Below is a small trained network, with its code and all its weights. Each question gives an input and a class and asks what happens when units are switched off, that is, made to give their printed mean instead of their output.

import numpy as np


def w(rows, s, z=0):
    codes = np.array(rows[::2]) - 128.0
    scale = np.full(codes.shape[1], s)
    scale[-1] = z or s
    return codes * scale


def f(y):
    return np.maximum(y, 0)


def log_softmax(a):
    a = a - a.max(-1, keepdims=True)
    return a - np.log(np.exp(a).sum(-1, keepdims=True))


def net(x, mask):
    res = np.array(x, float).reshape(1, 7) / 4 @ E
    y = f(res @ A[0][:, :-1].T + A[0][:, -1])
    res = res + np.where(mask, y, B[0][:, -1]) @ B[0][:, :-1]
    return log_softmax(res[-1] @ U[:, :-1].T + U[:, -1])


A, B = {}, {}
E = w([
[204,94,125],'x0',
[95,57,2],'x1',
[126,252,92],'x2',
[227,82,170],'x3',
[109,167,129],'x4',
[66,54,209],'x5',
[225,142,127],'x6',
],0.0046)
A[0] = w([
[255,41,99,148],'N1',
[76,177,156,138],'N2',
[173,205,128,85],'N3',
[101,99,188,109],'N4',
[196,142,155,130],'N5',
[174,230,65,147],'N6',
[150,164,171,254],'N7',
[145,172,170,94],'N8',
[76,108,132,150],'N9',
[234,114,177,160],'N10',
[138,131,128,108],'N11',
],0.014,0.0071)
B[0] = w([
[25,236,129,254],'N1',
[171,56,146,184],'N2',
[197,92,161,175],'N3',
[149,174,69,169],'N4',
[140,187,162,185],'N5',
[200,191,48,226],'N6',
[193,86,248,248],'N7',
[158,99,163,159],'N8',
[103,147,199,178],'N9',
[133,250,153,234],'N10',
[131,118,113,129],'N11',
],0.023,0.0078)
U = w([
[19,142,103,178],'0',
[163,155,17,242],'1',
[72,80,199,142],'2',
[195,124,155,190],'3',
[116,197,149,36],'4',
[127,1,17,20],'5',
[125,26,19,2],'6',
[158,125,168,176],'7',
],0.0089,0.0087)

Each question gives the input, the list of numbers given to net, and the class t.
The units are the neurons (one row each of A and B). Each row of codes is followed by its name. A weight is (code - 128) times the scale printed after its matrix; where a second scale follows, it is the last column's (A, B and U).
mask holds one flag per neuron, in row order. A switched-off neuron (its flag False) gives its mean, the last column of its row in B, instead of its output. The means were averaged over made-up inputs and are rounded, as every weight is.
A unit's drop is (log p(t) with every unit on - log p(t) with that unit switched off) / (log p(t) with every unit on - log p(t) with every unit switched off).
The circuit of an input: a set's keep is (log p(t) with only the set's units on - log p(t) with every unit switched off) / (log p(t) with every unit on - log p(t) with every unit switched off). Starting from all 11 units, units are removed one at a time, each time the one whose removal leaves the highest keep (on an exact tie, the one counted first), for as long as the keep stays at least 0.8.
units of the circuit, in order: the units of the circuit, biggest drop first
most important unit: the unit with the biggest drop
top k neurons: the k neurons with the biggest drops, biggest first
drop of u: that unit's drop, to one decimal
input [-3,4,5,3,6,2,-2], class 1: top 2 neurons : (N7; N3)
input [3,6,-5,-5,-3,-7,5], class 0: units of the circuit, in order : (N1; N7)
input [6,6,1,0,3,7,-3], class 2: units of the circuit, in order : (N6)
input [-4,-2,1,-5,-3,-6,2], class 1: top 2 neurons : (N6; N9)
input [4,-1,-7,-5,-5,5,-6], class 2: top 4 neurons : (N6; N1; N9; N10)
input [0,-8,-1,7,-2,4,2], class 4: top 2 neurons : (N10; N1)
input [-6,8,0,7,0,-2,-1], class 0: top 2 neurons : (N7; N6)
input [-8,-3,0,-5,1,5,-8], class 2: top 2 neurons : (N6; N9)
input [6,3,4,2,8,-3,1], class 1: top 2 neurons : (N6; N9)
input [2,8,1,-7,-8,0,-7], class 2: top 3 neurons : (N1; N6; N9)
input [-6,1,5,-2,-4,-7,-5], class 1: top 2 neurons : (N6; N7)
input [-2,7,-1,-2,1,4,3], class 2: top 3 neurons : (N6; N1; N10)
input [-7,-3,-1,-7,6,-1,-2], class 3: top 2 neurons : (N1; N2)
input [-8,8,-4,2,0,7,-4], class 0: units of the circuit, in order : (N7)
input [-4,0,-7,3,-8,-4,1], class 0: top 4 neurons : (N1; N6; N7; N3)
input [-1,-2,-2,-1,4,6,-4], class 2: top 3 neurons : (N6; N10; N9)
input [-7,6,8,-2,-1,-3,-8], class 1: drop of N6 : 0.3
input [-8,-3,0,3,2,-6,6], class 3: drop of N1 : 0.1
input [2,3,0,4,-4,5,8], class 4: drop of N10 : 0.2
input [-8,6,-2,-6,6,4,-5], class 2: most important unit : N9
